Below is a small trained network, with its code and all its weights. Each question gives an input and a class and asks what happens when units are switched off, that is, made to give their printed mean instead of their output.

import numpy as np


def w(rows, s, z=0):
    codes = np.array(rows[::2]) - 128.0
    scale = np.full(codes.shape[1], s)
    scale[-1] = z or s
    return codes * scale


def f(y):
    return y / 2 * (1 + np.tanh(0.7978845608 * (y + 0.044715 * y**3)))


def log_softmax(a):
    a = a - a.max(-1, keepdims=True)
    return a - np.log(np.exp(a).sum(-1, keepdims=True))


def net(x, mask):
    res = np.array(x, float).reshape(1, 3) / 4 @ E
    y = f(res @ A[0][:, :-1].T + A[0][:, -1])
    res = res + np.where(mask, y, B[0][:, -1]) @ B[0][:, :-1]
    return log_softmax(res[-1] @ U[:, :-1].T + U[:, -1])


A, B = {}, {}
E = w([
[97,90,25,113,121,68,254],'x0',
[171,135,209,248,184,31,170],'x1',
[77,73,86,174,134,118,22],'x2',
],0.0087)
A[0] = w([
[100,132,163,156,88,156,77,31],'N0',
[153,171,162,114,77,122,171,69],'N1',
[35,76,75,194,114,118,87,125],'N2',
[118,99,40,143,99,97,179,12],'N3',
[79,117,47,102,118,44,202,79],'N4',
[172,46,96,66,103,142,89,1],'N5',
[162,218,242,102,120,183,21,84],'N6',
[111,163,202,49,91,126,191,21],'N7',
[146,143,160,140,122,122,161,121],'N8',
[114,61,71,43,95,202,90,100],'N9',
[148,109,131,215,156,136,148,48],'N10',
[141,126,50,118,145,103,201,202],'N11',
[75,132,118,70,57,180,98,134],'N12',
[179,216,191,88,112,196,255,140],'N13',
[143,131,162,195,178,73,144,105],'N14',
[113,71,62,241,126,125,51,191],'N15',
[168,108,175,156,169,58,130,124],'N16',
[124,171,82,28,122,232,135,69],'N17',
],0.0076,0.0038)
B[0] = w([
[180,139,147,149,224,123,134,140],'N0',
[124,132,120,155,166,94,77,151],'N1',
[189,126,102,62,148,124,87,194],'N2',
[215,137,138,177,180,175,129,180],'N3',
[213,109,167,173,143,247,132,230],'N4',
[164,164,122,181,165,82,109,145],'N5',
[250,66,100,137,95,237,207,234],'N6',
[161,152,98,156,194,106,81,163],'N7',
[131,139,98,128,100,89,118,153],'N8',
[136,142,169,152,105,32,179,221],'N9',
[122,174,106,179,148,92,134,159],'N10',
[183,91,144,96,52,178,135,231],'N11',
[133,140,142,143,86,60,149,199],'N12',
[164,81,79,29,123,32,41,253],'N13',
[116,169,158,144,87,68,160,213],'N14',
[192,107,112,18,69,32,121,222],'N15',
[105,138,133,146,81,68,155,205],'N16',
[105,156,155,192,102,52,150,217],'N17',
],0.012,0.0079)
U = w([
[210,60,134,151,120,201,191,132],'0',
[112,190,157,166,61,55,202,75],'1',
[161,77,65,5,164,79,65,103],'2',
[99,67,126,39,58,143,161,255],'3',
[1,143,121,111,190,208,132,69],'4',
],0.0087,0.004)

Each question gives the input, the list of numbers given to net, and the class t.
The units are the neurons (one row each of A and B). Each row of codes is followed by its name. A weight is (code - 128) times the scale printed after its matrix; where a second scale follows, it is the last column's (A, B and U).
mask holds one flag per neuron, in row order. A switched-off neuron (its flag False) gives its mean, the last column of its row in B, instead of its output. The means were averaged over made-up inputs and are rounded, as every weight is.
A unit's drop is (log p(t) with every unit on - log p(t) with that unit switched off) / (log p(t) with every unit on - log p(t) with every unit switched off).
The circuit of an input: a set's keep is (log p(t) with only the set's units on - log p(t) with every unit switched off) / (log p(t) with every unit on - log p(t) with every unit switched off). Starting from the 12 units with the biggest drops (on a tie, the unit counted first), units are removed one at a time, each time the one whose removal leaves the highest keep (on an exact tie, the one counted first), for as long as the keep stays at least 0.8.
units of the circuit, in order: the units of the circuit, biggest drop first
most important unit: the unit with the biggest drop
k most important neurons: the k neurons with the biggest drops, biggest first
drop when u is switched off: that unit's drop, to one decimal
input [8,-5,-5], class 0: most important unit	N4
input [0,3,3], class 3: units of the circuit, in order	(N7 N5 N3)
input [-1,-4,4], class 1: units of the circuit, in order	(N13 N9)
input [-4,-5,3], class 1: units of the circuit, in order	(N9 N17)
input [-2,-4,3], class 1: units of the circuit, in order	(N13 N9)
input [8,-2,-8], class 0: 2 most important neurons	(N4 N11)
input [-4,3,-6], class 2: 2 most important neurons	(N13 N4)
input [-4,-5,-2], class 1: 2 most important neurons	(N17 N4)
input [3,5,-6], class 2: 3 most important neurons	(N13 N17 N9)
input [1,-6,-8], class 2: 3 most important neurons	(N13 N7 N14)
input [2,-1,1], class 3: 3 most important neurons	(N6 N13 N4)
input [2,0,-2], class 3: 3 most important neurons	(N6 N2 N3)
input [-7,-7,-2], class 0: 3 most important neurons	(N6 N14 N16)
input [-7,-7,0], class 0: 3 most important neurons	(N6 N14 N16)
input [-4,-1,2], class 0: 2 most important neurons	(N13 N6)
input [-6,-1,1], class 0: most important neuron	(N6)
input [6,-8,4], class 1: 2 most important neurons	(N9 N17)
input [-1,-4,2], class 1: 2 most important neurons	(N13 N9)
input [3,-2,-4], class 2: 2 most important neurons	(N13 N6)
input [-4,5,7], class 2: units of the circuit, in order	(N15)
input [2,1,-2], class 3: drop when N2 is switched off	0.2
input [7,7,-6], class 0: drop when N3 is switched off	0.3
input [-3,-6,4], class 1: drop when N6 is switched off	0.0
input [2,4,7], class 2: drop when N15 is switched off	0.2
